Below is a small trained network, with its code and all its weights. Each question gives an input and a target symbol and asks what happens when units are switched off, that is, made to give their printed mean instead of their output.

import numpy as np


def w(rows, s, z=0):
    codes = np.array(rows[::2]) - 128.0
    scale = np.full(codes.shape[1], s)
    scale[-1] = z or s
    return codes * scale


def f(y):
    return y / 2 * (1 + np.tanh(0.7978845608 * (y + 0.044715 * y**3)))


def softmax(a):
    e = np.exp(a - a.max(-1, keepdims=True))
    return e / e.sum(-1, keepdims=True)


def log_softmax(a):
    a = a - a.max(-1, keepdims=True)
    return a - np.log(np.exp(a).sum(-1, keepdims=True))


def net(x, mask):
    ids = ['λμξστφ'.index(c) for c in x.split()]
    T = len(ids)
    res = E[ids] + P[:T]
    u = 0
    for l in range(3):
        q, k, v = (res @ M[l].T for M in (Q, K, V))
        z = softmax(np.where(np.tri(T) > 0, q @ k.T / 4**0.5, -1e9)) @ v
        res = res + np.where(mask[u], z, O[l][:, -1]) @ O[l][:, :-1]
        u += 1
        y = f(res @ A[l][:, :-1].T + A[l][:, -1])
        res = res + np.where(mask[u : u + 4], y, B[l][:, -1]) @ B[l][:, :-1]
        u += 4
    return log_softmax(res[-1] @ U[:, :-1].T + U[:, -1])


Q, K, V, O, A, B = {}, {}, {}, {}, {}, {}
E = w([
[187,120,204,75,191,24,121],'λ',
[98,33,98,172,76,127,77],'μ',
[45,161,126,121,175,156,90],'ξ',
[160,191,158,166,187,163,60],'σ',
[202,106,46,135,151,135,79],'τ',
[105,53,155,248,160,212,142],'φ',
],0.012)
P = w([
[155,218,150,64,129,66,142],'0',
[148,70,239,85,79,165,29],'1',
[136,113,177,248,91,49,83],'2',
[165,170,88,73,138,103,169],'3',
[158,17,185,107,87,203,36],'4',
[121,18,91,247,162,72,113],'5',
[169,107,19,103,161,183,193],'6',
[202,2,163,118,38,243,83],'7',
],0.0073)
Q[0] = w([
[147,153,98,124,119,99,45],'0.h0',
[253,152,186,122,116,151,187],'0.h0',
[179,91,113,116,56,57,161],'0.h0',
[56,201,169,128,93,102,110],'0.h0',
],0.019)
K[0] = w([
[186,151,70,117,80,104,61],'0.h0',
[253,114,186,117,223,130,140],'0.h0',
[180,52,134,71,119,37,148],'0.h0',
[33,137,126,71,169,105,71],'0.h0',
],0.018)
V[0] = w([
[116,89,126,98,153,106,135],'0.h0',
[253,193,252,76,73,179,126],'0.h0',
[59,49,46,144,155,109,138],'0.h0',
[151,143,192,84,168,97,129],'0.h0',
],0.0051)
O[0] = w([
[153,153,144,170,118,163,87,137],'0.h0',
[57,54,27,152,254,173,34,44],'0.h0',
[221,176,192,110,59,54,198,254],'0.h0',
[93,127,120,196,140,228,50,35],'0.h0',
],0.0037,0.00091)
A[0] = w([
[4,155,156,2,127,191,192,138],'0.n0',
[63,249,122,158,211,201,227,111],'0.n1',
[84,51,43,231,139,97,68,1],'0.n2',
[106,151,88,4,171,87,179,78],'0.n3',
],0.0095,0.0044)
B[0] = w([
[117,53,132,2,238,159,108,135],'0.n0',
[35,185,64,244,49,131,106,184],'0.n1',
[101,72,106,31,203,19,207,254],'0.n2',
[161,154,197,106,147,191,158,128],'0.n3',
],0.0082,0.0025)
Q[1] = w([
[120,57,199,152,124,211,97],'1.h0',
[219,89,151,126,169,150,135],'1.h0',
[68,128,155,201,109,106,202],'1.h0',
[150,254,205,115,186,98,219],'1.h0',
],0.024)
K[1] = w([
[116,50,114,180,107,177,235],'1.h0',
[246,118,151,215,136,135,112],'1.h0',
[63,152,222,148,81,141,127],'1.h0',
[104,201,213,173,254,84,78],'1.h0',
],0.022)
V[1] = w([
[77,57,199,189,66,166,240],'1.h0',
[121,70,66,111,152,41,142],'1.h0',
[98,134,183,235,255,147,112],'1.h0',
[39,142,151,11,22,179,115],'1.h0',
],0.0073)
O[1] = w([
[103,165,255,20,166,70,159,198],'1.h0',
[116,171,167,174,127,143,94,192],'1.h0',
[238,78,134,142,129,149,241,180],'1.h0',
[77,150,124,123,223,127,70,3],'1.h0',
],0.0082,0.0039)
A[1] = w([
[8,154,105,189,89,13,233,135],'1.n0',
[101,135,100,223,140,47,227,127],'1.n1',
[136,216,50,130,102,157,139,71],'1.n2',
[40,16,68,127,204,57,191,3],'1.n3',
],0.012,0.0031)
B[1] = w([
[166,96,84,126,101,90,155,233],'1.n0',
[67,145,156,153,176,74,115,253],'1.n1',
[109,107,253,33,162,162,132,172],'1.n2',
[85,144,106,39,147,156,83,193],'1.n3',
],0.013,0.0076)
Q[2] = w([
[51,188,91,168,58,79,200],'2.h0',
[76,132,230,23,120,234,80],'2.h0',
[198,112,106,67,135,153,88],'2.h0',
[103,58,247,236,81,24,48],'2.h0',
],0.012)
K[2] = w([
[138,116,179,98,171,88,86],'2.h0',
[121,184,191,121,12,217,186],'2.h0',
[203,99,142,152,76,171,64],'2.h0',
[10,152,118,159,99,16,134],'2.h0',
],0.013)
V[2] = w([
[135,148,180,164,127,151,98],'2.h0',
[92,211,203,253,97,177,147],'2.h0',
[165,122,157,192,92,213,129],'2.h0',
[35,150,73,135,167,86,141],'2.h0',
],0.0045)
O[2] = w([
[117,135,128,63,87,72,182,92],'2.h0',
[74,142,79,2,103,67,204,1],'2.h0',
[149,105,62,94,130,9,175,12],'2.h0',
[95,142,146,121,179,205,37,160],'2.h0',
],0.0034,0.0051)
A[2] = w([
[118,175,53,152,6,170,70,191],'2.n0',
[59,170,199,123,113,128,122,36],'2.n1',
[119,149,89,87,145,203,132,4],'2.n2',
[206,233,52,147,160,200,196,121],'2.n3',
],0.015,0.0034)
B[2] = w([
[114,149,75,94,54,178,145,215],'2.n0',
[123,146,94,156,136,128,93,253],'2.n1',
[133,103,112,127,153,92,184,175],'2.n2',
[190,249,110,90,175,118,94,145],'2.n3',
],0.019,0.0071)
U = w([
[177,90,95,254,111,81,170,229],'λ',
[85,130,139,148,158,150,50,120],'μ',
[110,119,88,87,168,121,166,2],'ξ',
[164,160,120,128,140,134,138,34],'σ',
[121,136,94,136,98,155,152,136],'τ',
[155,99,226,81,127,184,147,222],'φ',
],0.0071,0.0048)

Each question gives the input, a string of symbols that net reads in full, and the target symbol t.
The units are the heads (4 rows each of Q, K, V and O) and the neurons (one row each of A and B). Each row of codes is followed by its name. A weight is (code - 128) times the scale printed after its matrix; where a second scale follows, it is the last column's (O, A, B and U).
mask holds one flag per unit, layer by layer, with each layer's heads first. A switched-off unit (its flag False) gives its mean, the last column of its rows in O or B, instead of its output. The means were averaged over made-up inputs and are rounded, as every weight is.
A unit's drop is (log p(t) with every unit on - log p(t) with that unit switched off) / (log p(t) with every unit on - log p(t) with every unit switched off).
The circuit of an input: a set's keep is (log p(t) with only the set's units on - log p(t) with every unit switched off) / (log p(t) with every unit on - log p(t) with every unit switched off). Starting from the 12 units with the biggest drops (on a tie, the unit counted first), units are removed one at a time, each time the one whose removal leaves the highest keep (on an exact tie, the one counted first), for as long as the keep stays at least 0.8.
circuit, biggest first: the units of the circuit, biggest drop first
unit that matters most: the unit with the biggest drop
k most important neurons: the k neurons with the biggest drops, biggest first
input μ ξ ξ ξ ξ φ ξ, target ξ: circuit, biggest first : [2.n2; 0.n0; 1.n3]
input λ μ λ, target μ: circuit, biggest first : [0.h0; 1.h0]
input φ σ ξ ξ, target ξ: 2 most important neurons : [0.n0; 2.n2]
input φ σ μ φ τ, target τ: unit that matters most : 1.h0
input τ ξ φ σ τ τ, target ξ: 3 most important neurons : [1.n3; 0.n2; 2.n1]
input ξ λ μ λ φ λ, target ξ: 2 most important neurons : [1.n3; 0.n2]
input φ φ σ λ μ τ τ τ, target τ: circuit, biggest first : [2.n0; 1.h0]
input μ ξ φ μ τ φ, target μ: circuit, biggest first : [1.n1; 1.n3]
input τ φ μ μ τ τ, target ξ: 3 most important neurons : [0.n2; 1.n3; 0.n1]
input φ μ λ φ μ φ, target ξ: circuit, biggest first : [0.n2; 1.n3]
input φ φ φ, target ξ: 4 most important neurons : [0.n2; 0.n1; 1.n3; 1.n0]
input μ φ φ, target μ: 4 most important neurons : [0.n2; 1.n1; 1.n3; 2.n1]
input σ σ μ φ τ μ, target μ: 3 most important neurons : [0.n2; 1.n3; 1.n1]
input σ φ σ σ λ ξ τ σ, target τ: circuit, biggest first : [1.h0; 2.n0]
input τ λ φ σ σ, target φ: circuit, biggest first : [1.h0]
input ξ τ μ ξ φ φ σ, target μ: circuit, biggest first : [0.n1; 1.n2; 2.n1; 1.h0]
input μ φ φ φ τ τ ξ σ, target τ: circuit, biggest first : [1.h0; 2.n0; 1.n1]
input ξ λ τ σ ξ, target τ: 3 most important neurons : [2.n0; 1.n2; 0.n2]
input φ λ φ λ ξ φ λ ξ, target φ: 2 most important neurons : [1.n1; 0.n0]
input μ φ μ σ λ μ, target ξ: 2 most important neurons : [0.n2; 1.n3]
input μ λ φ μ τ ξ τ φ, target φ: unit that matters most : 1.n1
input φ τ φ σ φ, target φ: 2 most important neurons : [1.n1; 0.n1]
input τ σ φ μ μ μ, target ξ: 3 most important neurons : [1.n3; 1.n0; 0.n2]
input σ μ φ τ φ τ τ ξ, target τ: circuit, biggest first : [1.h0; 2.n0]
input λ τ λ, target μ: 3 most important neurons : [1.n3; 1.n1; 0.n2]
input τ φ μ ξ φ μ, target μ: 3 most important neurons : [0.n2; 1.n3; 0.n0]
input φ τ σ, target λ: unit that matters most : 1.h0
